Below are the code and all the weights of a small trained network. Each question names an input and a target symbol and asks about switching units off, where a switched-off unit gives its printed mean instead of its output.

import numpy as np


def w(rows, s, z=0):
    codes = np.array(rows[::2]) - 128.0
    scale = np.full(codes.shape[1], s)
    scale[-1] = z or s
    return codes * scale


def f(y):
    return y / 2 * (1 + np.tanh(0.7978845608 * (y + 0.044715 * y**3)))


def softmax(a):
    e = np.exp(a - a.max(-1, keepdims=True))
    return e / e.sum(-1, keepdims=True)


def log_softmax(a):
    a = a - a.max(-1, keepdims=True)
    return a - np.log(np.exp(a).sum(-1, keepdims=True))


def net(x, mask):
    ids = ['ΔΛγεηθτφψω'.index(c) for c in x.split()]
    T = len(ids)
    res = E[ids] + P[:T]
    u = 0
    for l in range(2):
        q, k, v = (res @ M[l].T for M in (Q, K, V))
        z = softmax(np.where(np.tri(T) > 0, q @ k.T / 4**0.5, -1e9)) @ v
        res = res + np.where(mask[u], z, O[l][:, -1]) @ O[l][:, :-1]
        u += 1
        y = f(res @ A[l][:, :-1].T + A[l][:, -1])
        res = res + np.where(mask[u : u + 16], y, B[l][:, -1]) @ B[l][:, :-1]
        u += 16
    return log_softmax(res[-1] @ U[:, :-1].T + U[:, -1])


Q, K, V, O, A, B = {}, {}, {}, {}, {}, {}
E = w([
[166,134,96,51],'Δ',
[152,102,136,37],'Λ',
[204,154,154,52],'γ',
[109,167,149,8],'ε',
[106,146,94,198],'η',
[100,154,129,71],'θ',
[47,45,121,56],'τ',
[53,173,94,75],'φ',
[96,152,117,120],'ψ',
[134,89,76,179],'ω',
],0.013)
P = w([
[29,82,11,43],'0',
[102,251,175,187],'1',
[138,77,221,207],'2',
[77,19,112,135],'3',
[249,178,98,69],'4',
[151,88,213,196],'5',
[71,56,149,56],'6',
[247,187,92,75],'7',
[153,97,208,175],'8',
[87,56,134,56],'9',
[243,186,92,79],'10',
[155,97,204,168],'11',
[107,43,110,76],'12',
],0.011)
Q[0] = w([
[38,214,65,111],'0.h0',
[184,57,139,142],'0.h0',
[254,114,79,125],'0.h0',
[58,107,109,191],'0.h0',
],0.0062)
K[0] = w([
[26,121,1,91],'0.h0',
[222,71,176,123],'0.h0',
[98,63,231,140],'0.h0',
[89,237,36,164],'0.h0',
],0.0052)
V[0] = w([
[145,131,92,122],'0.h0',
[190,196,1,122],'0.h0',
[134,98,49,100],'0.h0',
[203,129,163,130],'0.h0',
],0.0083)
O[0] = w([
[108,159,89,131,149],'0.h0',
[122,205,102,159,124],'0.h0',
[49,130,67,148,253],'0.h0',
[253,111,112,144,76],'0.h0',
],0.0077,0.0022)
A[0] = w([
[103,38,175,199,73],'0.n0',
[125,158,47,171,152],'0.n1',
[116,156,50,111,91],'0.n2',
[145,95,106,181,254],'0.n3',
[166,98,84,105,125],'0.n4',
[40,138,171,119,151],'0.n5',
[210,250,124,139,149],'0.n6',
[116,154,180,207,68],'0.n7',
[183,153,221,184,145],'0.n8',
[166,123,199,136,249],'0.n9',
[87,199,133,75,157],'0.n10',
[214,51,184,128,183],'0.n11',
[130,115,103,86,92],'0.n12',
[209,136,103,124,113],'0.n13',
[104,83,120,105,140],'0.n14',
[135,93,120,64,114],'0.n15',
],0.012,0.0057)
B[0] = w([
[136,126,2,171,144],'0.n0',
[177,91,78,45,159],'0.n1',
[175,95,129,125,179],'0.n2',
[106,154,145,64,166],'0.n3',
[116,189,101,103,181],'0.n4',
[158,181,92,150,221],'0.n5',
[198,65,150,206,222],'0.n6',
[245,218,173,131,131],'0.n7',
[236,52,213,201,167],'0.n8',
[57,101,176,117,225],'0.n9',
[130,59,115,194,249],'0.n10',
[53,112,134,165,254],'0.n11',
[188,164,93,151,174],'0.n12',
[215,174,159,133,185],'0.n13',
[126,86,149,92,188],'0.n14',
[155,147,38,128,229],'0.n15',
],0.0071,0.0065)
Q[1] = w([
[231,193,233,102],'1.h0',
[1,95,35,64],'1.h0',
[178,45,143,91],'1.h0',
[126,88,55,113],'1.h0',
],0.0058)
K[1] = w([
[162,70,194,50],'1.h0',
[1,119,202,124],'1.h0',
[152,89,196,159],'1.h0',
[50,138,171,56],'1.h0',
],0.0071)
V[1] = w([
[190,51,162,136],'1.h0',
[181,180,7,48],'1.h0',
[205,2,133,113],'1.h0',
[172,6,131,171],'1.h0',
],0.0041)
O[1] = w([
[102,82,171,178,196],'1.h0',
[64,132,92,253,198],'1.h0',
[84,86,111,170,252],'1.h0',
[170,185,114,61,241],'1.h0',
],0.0062,0.0038)
A[1] = w([
[98,238,136,70,236],'1.n0',
[120,14,176,152,37],'1.n1',
[46,98,58,66,251],'1.n2',
[178,137,148,112,150],'1.n3',
[166,170,183,71,199],'1.n4',
[59,169,181,129,250],'1.n5',
[79,53,136,108,104],'1.n6',
[58,182,63,114,33],'1.n7',
[191,219,97,36,56],'1.n8',
[129,124,235,140,177],'1.n9',
[67,254,219,156,203],'1.n10',
[179,185,60,155,4],'1.n11',
[75,31,29,78,88],'1.n12',
[83,214,182,234,191],'1.n13',
[58,14,208,78,158],'1.n14',
[254,107,82,53,77],'1.n15',
],0.0082,0.0043)
B[1] = w([
[163,220,57,50,141],'1.n0',
[128,228,51,115,168],'1.n1',
[229,164,157,103,254],'1.n2',
[76,82,148,170,147],'1.n3',
[160,89,157,126,149],'1.n4',
[128,158,131,20,159],'1.n5',
[140,173,47,212,165],'1.n6',
[117,91,190,106,156],'1.n7',
[82,105,74,160,152],'1.n8',
[23,129,167,114,182],'1.n9',
[70,131,209,78,152],'1.n10',
[86,150,151,208,155],'1.n11',
[143,186,253,166,242],'1.n12',
[136,49,131,63,178],'1.n13',
[123,185,91,241,218],'1.n14',
[10,91,112,94,212],'1.n15',
],0.0063,0.0091)
U = w([
[226,236,132,131,143],'Δ',
[147,154,100,33,253],'Λ',
[102,104,146,101,73],'γ',
[100,189,56,146,37],'ε',
[79,123,121,107,91],'η',
[78,150,107,131,102],'θ',
[143,72,2,167,169],'τ',
[73,157,114,115,87],'φ',
[122,146,151,154,28],'ψ',
[163,26,164,118,137],'ω',
],0.0076,0.0055)

Each question gives the input, a string of symbols that net reads in full, and the target symbol t.
The units are the heads (4 rows each of Q, K, V and O) and the neurons (one row each of A and B). Each row of codes is followed by its name. A weight is (code - 128) times the scale printed after its matrix; where a second scale follows, it is the last column's (O, A, B and U).
mask holds one flag per unit, layer by layer, with each layer's heads first. A switched-off unit (its flag False) gives its mean, the last column of its rows in O or B, instead of its output. The means were averaged over made-up inputs and are rounded, as every weight is.
A unit's drop is (log p(t) with every unit on - log p(t) with that unit switched off) / (log p(t) with every unit on - log p(t) with every unit switched off).
The circuit of an input: a set's keep is (log p(t) with only the set's units on - log p(t) with every unit switched off) / (log p(t) with every unit on - log p(t) with every unit switched off). Starting from the 12 units with the biggest drops (on a tie, the unit counted first), units are removed one at a time, each time the one whose removal leaves the highest keep (on an exact tie, the one counted first), for as long as the keep stays at least 0.8.
units of the circuit, in order: the units of the circuit, biggest drop first
most important unit: the unit with the biggest drop
k most important neurons: the k neurons with the biggest drops, biggest first
top k neurons in layer l: the k neurons of layer l with the biggest drops, biggest first
drop when u is switched off: that unit's drop, to one decimal
input Δ Δ η Δ φ ε φ ε ω θ ε τ η, target Λ: most important unit	0.n10
input Δ η γ γ θ τ ω θ Δ Δ Δ, target τ: units of the circuit, in order	(1.n12, 0.n6, 1.n2)
input ε Δ γ, target ψ: 3 most important neurons	(1.n14, 1.n1, 0.n8)
input ε Λ Δ Δ θ ε ε Λ γ θ γ η, target ω: units of the circuit, in order	(1.n13, 0.n8)
input γ Δ η, target ω: units of the circuit, in order	(0.n8, 1.n13)
input ω Λ Δ ω γ Δ Δ η, target τ: units of the circuit, in order	(1.n12, 1.n2)
input ε θ Δ Λ Δ ψ ψ τ φ Δ η, target τ: units of the circuit, in order	(1.n12, 0.n6)
input ε η Λ, target ε: 3 most important neurons	(1.n1, 1.n14, 0.n11)
input ε Δ ω φ, target Δ: 3 most important neurons	(1.n2, 1.n12, 1.n15)
input ε τ Δ φ Δ Δ Λ γ, target ω: top 2 neurons in layer 0	(0.n6, 0.n13)
input Δ ε ε η, target Δ: 2 most important neurons	(1.n2, 1.n12)
input Δ θ ε ε θ η η Δ Δ τ Λ φ, target Λ: 2 most important neurons	(0.n6, 0.n8)
input Λ Δ ε Λ Λ, target τ: 3 most important neurons	(1.n12, 0.n15, 0.n13)
input Δ τ ε Δ ψ, target τ: top neuron in layer 0	(0.n6)
input η ε Δ ε γ φ ε ω ε ψ, target Δ: 2 most important neurons	(1.n15, 1.n2)
input Δ ε Δ γ, target Δ: top 4 neurons in layer 0	(0.n11, 0.n6, 0.n8, 0.n5)
input ψ η ψ Δ, target Δ: 2 most important neurons	(1.n2, 1.n12)
input φ Δ ω ε ε η η τ ε Δ φ, target τ: 2 most important neurons	(0.n6, 0.n9)
input γ η η Δ, target Δ: drop when 0.n9 is switched off	-0.1
input ε θ Δ ω Δ, target τ: drop when 1.n12 is switched off	0.2
input θ ψ Δ η θ η ε ε Δ η θ, target τ: drop when 0.n9 is switched off	0.1
input γ Δ Δ ε, target Δ: top neuron in layer 0	(0.n13)
